Below is a small trained network, with its code and all its weights. Each question gives an input and a target symbol and asks what happens when units are switched off, that is, made to give their printed mean instead of their output.

import numpy as np


def w(rows, s, z=0):
    codes = np.array(rows[::2]) - 128.0
    scale = np.full(codes.shape[1], s)
    scale[-1] = z or s
    return codes * scale


def norm(h):
    return h / np.sqrt((h * h).mean(-1, keepdims=True) + 1e-5)


def f(y):
    return y / 2 * (1 + np.tanh(0.7978845608 * (y + 0.044715 * y**3)))


def softmax(a):
    e = np.exp(a - a.max(-1, keepdims=True))
    return e / e.sum(-1, keepdims=True)


def log_softmax(a):
    a = a - a.max(-1, keepdims=True)
    return a - np.log(np.exp(a).sum(-1, keepdims=True))


def net(x, mask):
    ids = ['βγδζηθλξπστφψω'.index(c) for c in x.split()]
    T = len(ids)
    res = E[ids] + P[:T]
    u = 0
    for l in range(2):
        r = norm(res)
        for j in range(2):
            rows = slice(3 * j, 3 * j + 3)
            q, k, v = (r @ M[l][rows].T for M in (Q, K, V))
            z = softmax(np.where(np.tri(T) > 0, q @ k.T / 3**0.5, -1e9)) @ v
            o = O[l][rows]
            res = res + np.where(mask[u + j], z, o[:, -1]) @ o[:, :-1]
        u += 2
        y = f(norm(res) @ A[l][:, :-1].T + A[l][:, -1])
        res = res + np.where(mask[u : u + 12], y, B[l][:, -1]) @ B[l][:, :-1]
        u += 12
    return log_softmax(norm(res)[-1] @ U[:, :-1].T + U[:, -1])


Q, K, V, O, A, B = {}, {}, {}, {}, {}, {}
E = w([
[106,110,174],'β',
[40,111,155],'γ',
[172,164,81],'δ',
[108,103,90],'ζ',
[139,140,58],'η',
[138,6,121],'θ',
[161,81,47],'λ',
[51,136,198],'ξ',
[174,45,149],'π',
[180,51,165],'σ',
[101,129,80],'τ',
[63,130,162],'φ',
[73,82,133],'ψ',
[65,153,169],'ω',
],0.019)
P = w([
[148,160,123],'0',
[97,2,62],'1',
[91,27,87],'2',
[73,72,90],'3',
[101,139,121],'4',
[158,103,83],'5',
],0.0066)
Q[0] = w([
[153,99,123],'0.h1',
[172,178,127],'0.h1',
[127,147,105],'0.h1',
[49,173,147],'0.h2',
[88,145,10],'0.h2',
[88,155,180],'0.h2',
],0.014)
K[0] = w([
[142,162,158],'0.h1',
[41,133,88],'0.h1',
[101,106,75],'0.h1',
[113,57,190],'0.h2',
[106,33,255],'0.h2',
[75,139,216],'0.h2',
],0.0084)
V[0] = w([
[83,243,152],'0.h1',
[159,74,190],'0.h1',
[255,117,67],'0.h1',
[70,95,132],'0.h2',
[224,97,178],'0.h2',
[149,204,228],'0.h2',
],0.0086)
O[0] = w([
[57,167,106,39],'0.h1',
[225,114,144,188],'0.h1',
[176,156,149,2],'0.h1',
[165,89,172,233],'0.h2',
[182,123,254,78],'0.h2',
[96,98,204,51],'0.h2',
],0.0096,0.0049)
A[0] = w([
[182,136,178,182],'0.n1',
[226,134,123,128],'0.n2',
[8,136,173,162],'0.n3',
[186,145,167,251],'0.n4',
[117,96,126,72],'0.n5',
[144,77,60,128],'0.n6',
[122,180,85,70],'0.n7',
[104,79,55,188],'0.n8',
[119,63,150,63],'0.n9',
[109,115,130,56],'0.n10',
[140,126,136,122],'0.n11',
[168,150,82,211],'0.n12',
],0.015,0.0024)
B[0] = w([
[132,95,109,145],'0.n1',
[121,64,109,169],'0.n2',
[206,131,129,213],'0.n3',
[199,2,75,145],'0.n4',
[145,159,133,157],'0.n5',
[220,207,172,238],'0.n6',
[69,120,165,127],'0.n7',
[199,131,170,254],'0.n8',
[132,133,134,207],'0.n9',
[144,155,120,134],'0.n10',
[136,127,106,128],'0.n11',
[85,86,166,161],'0.n12',
],0.0092,0.0087)
Q[1] = w([
[118,46,30],'1.h1',
[210,66,100],'1.h1',
[3,109,114],'1.h1',
[200,118,175],'1.h2',
[85,84,114],'1.h2',
[153,63,161],'1.h2',
],0.016)
K[1] = w([
[207,224,194],'1.h1',
[1,184,64],'1.h1',
[249,116,146],'1.h1',
[67,134,215],'1.h2',
[142,220,34],'1.h2',
[109,206,233],'1.h2',
],0.009)
V[1] = w([
[180,85,140],'1.h1',
[4,132,81],'1.h1',
[139,193,85],'1.h1',
[115,93,211],'1.h2',
[127,131,197],'1.h2',
[91,128,220],'1.h2',
],0.014)
O[1] = w([
[211,45,45,206],'1.h1',
[51,108,243,2],'1.h1',
[162,255,196,71],'1.h1',
[48,136,56,236],'1.h2',
[43,148,43,202],'1.h2',
[37,150,34,182],'1.h2',
],0.0089,0.0076)
A[1] = w([
[144,55,116,129],'1.n1',
[204,232,84,101],'1.n2',
[88,81,194,69],'1.n3',
[49,169,5,253],'1.n4',
[135,117,143,72],'1.n5',
[161,112,153,138],'1.n6',
[152,76,132,104],'1.n7',
[163,150,148,112],'1.n8',
[113,141,237,164],'1.n9',
[179,103,95,83],'1.n10',
[127,35,97,173],'1.n11',
[177,114,121,118],'1.n12',
],0.014,0.005)
B[1] = w([
[129,134,182,172],'1.n1',
[110,191,61,173],'1.n2',
[113,70,65,134],'1.n3',
[117,254,113,246],'1.n4',
[152,110,120,119],'1.n5',
[102,86,129,138],'1.n6',
[151,119,161,145],'1.n7',
[43,171,135,132],'1.n8',
[11,41,191,160],'1.n9',
[143,102,128,176],'1.n10',
[133,170,222,209],'1.n11',
[119,138,204,158],'1.n12',
],0.0089,0.012)
U = w([
[97,38,2,43],'β',
[105,70,160,91],'γ',
[98,65,159,132],'δ',
[215,208,184,71],'ζ',
[144,172,208,221],'η',
[161,55,152,5],'θ',
[173,94,158,101],'λ',
[49,161,100,169],'ξ',
[155,34,152,198],'π',
[141,38,141,11],'σ',
[138,138,180,31],'τ',
[102,85,147,178],'φ',
[163,123,142,246],'ψ',
[97,98,144,125],'ω',
],0.014,0.0025)

Each question gives the input, a string of symbols that net reads in full, and the target symbol t.
The units are the heads (3 rows each of Q, K, V and O) and the neurons (one row each of A and B). Each row of codes is followed by its name. A weight is (code - 128) times the scale printed after its matrix; where a second scale follows, it is the last column's (O, A, B and U).
mask holds one flag per unit, layer by layer, with each layer's heads first. A switched-off unit (its flag False) gives its mean, the last column of its rows in O or B, instead of its output. The means were averaged over made-up inputs and are rounded, as every weight is.
A unit's drop is (log p(t) with every unit on - log p(t) with that unit switched off) / (log p(t) with every unit on - log p(t) with every unit switched off).
The circuit of an input: a set's keep is (log p(t) with only the set's units on - log p(t) with every unit switched off) / (log p(t) with every unit on - log p(t) with every unit switched off). Starting from the 12 units with the biggest drops (on a tie, the unit counted first), units are removed one at a time, each time the one whose removal leaves the highest keep (on an exact tie, the one counted first), for as long as the keep stays at least 0.8.
units of the circuit, in order: the units of the circuit, biggest drop first
unit that matters most: the unit with the biggest drop
top k neurons: the k neurons with the biggest drops, biggest first
top k neurons in layer l: the k neurons of layer l with the biggest drops, biggest first
heads that matter: for each layer, one digit per head in row order, 1 if its drop is at least 0.15 and else 0, layers parted by /
drop when u is switched off: that unit's drop, to one decimal
input ζ ζ β ζ, target ζ: unit that matters most	0.h2
input β β β δ, target β: units of the circuit, in order	(0.h2, 1.h2, 0.n2)
input ξ β π, target ξ: heads that matter	11 / 11
input ζ β β, target ζ: units of the circuit, in order	(0.h2, 1.h1, 1.h2)
input ξ β β β, target ξ: top 2 neurons	(0.n3, 0.n6)
input ξ ζ β ζ β η, target ξ: top 2 neurons in layer 0	(0.n3, 0.n6)
input η π τ φ, target η: heads that matter	10 / 10
input β η ξ, target β: heads that matter	01 / 11
input η ξ δ, target ξ: top 3 neurons	(0.n4, 0.n6, 1.n11)
input ζ η β, target ζ: units of the circuit, in order	(0.h2, 1.h2, 1.h1)
input β β β, target β: units of the circuit, in order	(0.h2, 1.h2)
input ζ η β η ζ, target ζ: units of the circuit, in order	(0.h2, 1.h1)
input η ξ η γ ξ β, target ξ: heads that matter	10 / 01
input β ζ ξ ψ σ, target β: units of the circuit, in order	(1.h2)
input β β ξ β, target β: top 2 neurons in layer 0	(0.n3, 0.n6)
input ξ λ β ξ ζ, target ξ: top 2 neurons in layer 0	(0.n6, 0.n8)
input ξ θ ξ λ ψ, target ξ: top 2 neurons in layer 0	(0.n6, 0.n8)
input η τ ψ ζ ξ β, target η: top 2 neurons in layer 0	(0.n3, 0.n12)
input β β ξ β π, target β: drop when 0.n11 is switched off	0.0
input β ζ β β ξ, target β: units of the circuit, in order	(1.h1)
input ξ ζ β ζ η, target ξ: drop when 0.h1 is switched off	0.5
input ζ λ η, target ζ: drop when 0.n3 is switched off	0.1
